Here is a tiny trained network, its code and every weight. The questions are about switching its units off for an input and a class, where a switched-off unit gives its printed mean instead of its output.

import numpy as np


def w(rows, s, z=0):
    codes = np.array(rows[::2]) - 128.0
    scale = np.full(codes.shape[1], s)
    scale[-1] = z or s
    return codes * scale


def norm(h):
    return h / np.sqrt((h * h).mean(-1, keepdims=True) + 1e-5)


def f(y):
    return y / 2 * (1 + np.tanh(0.7978845608 * (y + 0.044715 * y**3)))


def log_softmax(a):
    a = a - a.max(-1, keepdims=True)
    return a - np.log(np.exp(a).sum(-1, keepdims=True))


def net(x, mask):
    res = np.array(x, float).reshape(1, 4) / 4 @ E
    u = 0
    for l in range(2):
        y = f(norm(res) @ A[l][:, :-1].T + A[l][:, -1])
        res = res + np.where(mask[u : u + 15], y, B[l][:, -1]) @ B[l][:, :-1]
        u += 15
    return log_softmax(norm(res)[-1] @ U[:, :-1].T + U[:, -1])


A, B = {}, {}
E = w([
[131,129,129],'x0',
[139,78,1],'x1',
[93,119,117],'x2',
[180,241,104],'x3',
],0.0068)
A[0] = w([
[136,124,137,102],'0.n1',
[88,189,179,100],'0.n2',
[126,164,99,105],'0.n3',
[123,102,217,136],'0.n4',
[140,105,208,121],'0.n5',
[142,129,133,106],'0.n6',
[165,123,186,97],'0.n7',
[165,106,143,118],'0.n8',
[93,255,160,3],'0.n9',
[171,150,136,92],'0.n10',
[168,65,126,149],'0.n11',
[160,164,75,81],'0.n12',
[132,155,139,94],'0.n13',
[91,121,195,136],'0.n14',
[107,195,173,99],'0.n15',
],0.012,0.0021)
B[0] = w([
[102,119,164,123],'0.n1',
[126,25,172,209],'0.n2',
[138,195,97,149],'0.n3',
[35,180,34,224],'0.n4',
[29,167,65,201],'0.n5',
[103,132,133,125],'0.n6',
[9,151,154,163],'0.n7',
[131,108,163,130],'0.n8',
[255,78,223,254],'0.n9',
[104,215,108,147],'0.n10',
[211,30,161,167],'0.n11',
[80,153,30,184],'0.n12',
[146,151,151,138],'0.n13',
[36,141,108,203],'0.n14',
[160,62,177,209],'0.n15',
],0.0092,0.0047)
A[1] = w([
[169,169,128,120],'1.n1',
[144,60,150,127],'1.n2',
[221,92,153,118],'1.n3',
[49,122,68,101],'1.n4',
[72,131,134,8],'1.n5',
[158,133,193,174],'1.n6',
[170,150,251,23],'1.n7',
[101,126,119,95],'1.n8',
[124,128,124,122],'1.n9',
[175,112,138,72],'1.n10',
[78,73,127,184],'1.n11',
[141,225,82,140],'1.n12',
[107,100,97,219],'1.n13',
[189,44,123,85],'1.n14',
[105,142,109,88],'1.n15',
],0.014,0.0015)
B[1] = w([
[94,85,115,152],'1.n1',
[188,103,125,206],'1.n2',
[21,120,168,245],'1.n3',
[42,156,183,248],'1.n4',
[107,114,148,159],'1.n5',
[150,201,93,194],'1.n6',
[167,249,64,255],'1.n7',
[116,128,140,140],'1.n8',
[131,135,135,128],'1.n9',
[106,138,152,160],'1.n10',
[133,109,130,225],'1.n11',
[176,54,21,198],'1.n12',
[135,153,162,190],'1.n13',
[209,87,189,241],'1.n14',
[118,123,140,139],'1.n15',
],0.017,0.0051)
U = w([
[7,145,188,2],'0',
[147,231,99,227],'1',
[184,48,163,203],'2',
[174,95,18,65],'3',
[15,125,171,137],'4',
[187,212,153,150],'5',
[174,52,158,164],'6',
[134,105,17,121],'7',
],0.013,0.0016)

Each question gives the input, the list of numbers given to net, and the class t.
The units are the neurons (one row each of A and B). Each row of codes is followed by its name. A weight is (code - 128) times the scale printed after its matrix; where a second scale follows, it is the last column's (A, B and U).
mask holds one flag per neuron, layer by layer. A switched-off neuron (its flag False) gives its mean, the last column of its row in B, instead of its output. The means were averaged over made-up inputs and are rounded, as every weight is.
A unit's drop is (log p(t) with every unit on - log p(t) with that unit switched off) / (log p(t) with every unit on - log p(t) with every unit switched off).
most important unit: the unit with the biggest drop
k most important neurons: the k neurons with the biggest drops, biggest first
k most important neurons of layer l: the k neurons of layer l with the biggest drops, biggest first
drop of u: that unit's drop, to one decimal
input [-6,3,7,4], class 7: most important unit -> 1.n12
input [-7,7,3,0], class 6: 2 most important neurons -> [0.n4; 0.n5]
input [1,1,-6,8], class 3: 2 most important neurons -> [1.n12; 0.n12]
input [0,3,4,3], class 7: 2 most important neurons -> [1.n12; 0.n9]
input [1,1,-2,7], class 3: 2 most important neurons -> [1.n12; 0.n12]
input [-6,3,3,4], class 7: 2 most important neurons of layer 1 -> [1.n12; 1.n14]
input [-1,1,-1,5], class 3: 2 most important neurons of layer 1 -> [1.n12; 1.n4]
input [3,4,2,0], class 6: 4 most important neurons -> [0.n4; 0.n5; 1.n7; 0.n14]
input [6,-5,4,1], class 5: 2 most important neurons of layer 1 -> [1.n3; 1.n4]
input [5,3,-1,1], class 3: 2 most important neurons -> [0.n9; 1.n12]
input [1,1,2,-1], class 6: 2 most important neurons -> [1.n14; 0.n9]
input [-1,2,1,0], class 6: 3 most important neurons -> [0.n4; 0.n5; 0.n14]
input [8,1,1,8], class 7: 2 most important neurons of layer 0 -> [0.n12; 0.n11]
input [6,4,-1,0], class 2: most important unit -> 0.n4
input [0,5,0,6], class 3: drop of 1.n3 -> 0.1
input [4,6,-8,8], class 3: drop of 1.n12 -> 0.2
input [-3,5,-8,4], class 3: drop of 1.n12 -> 0.4
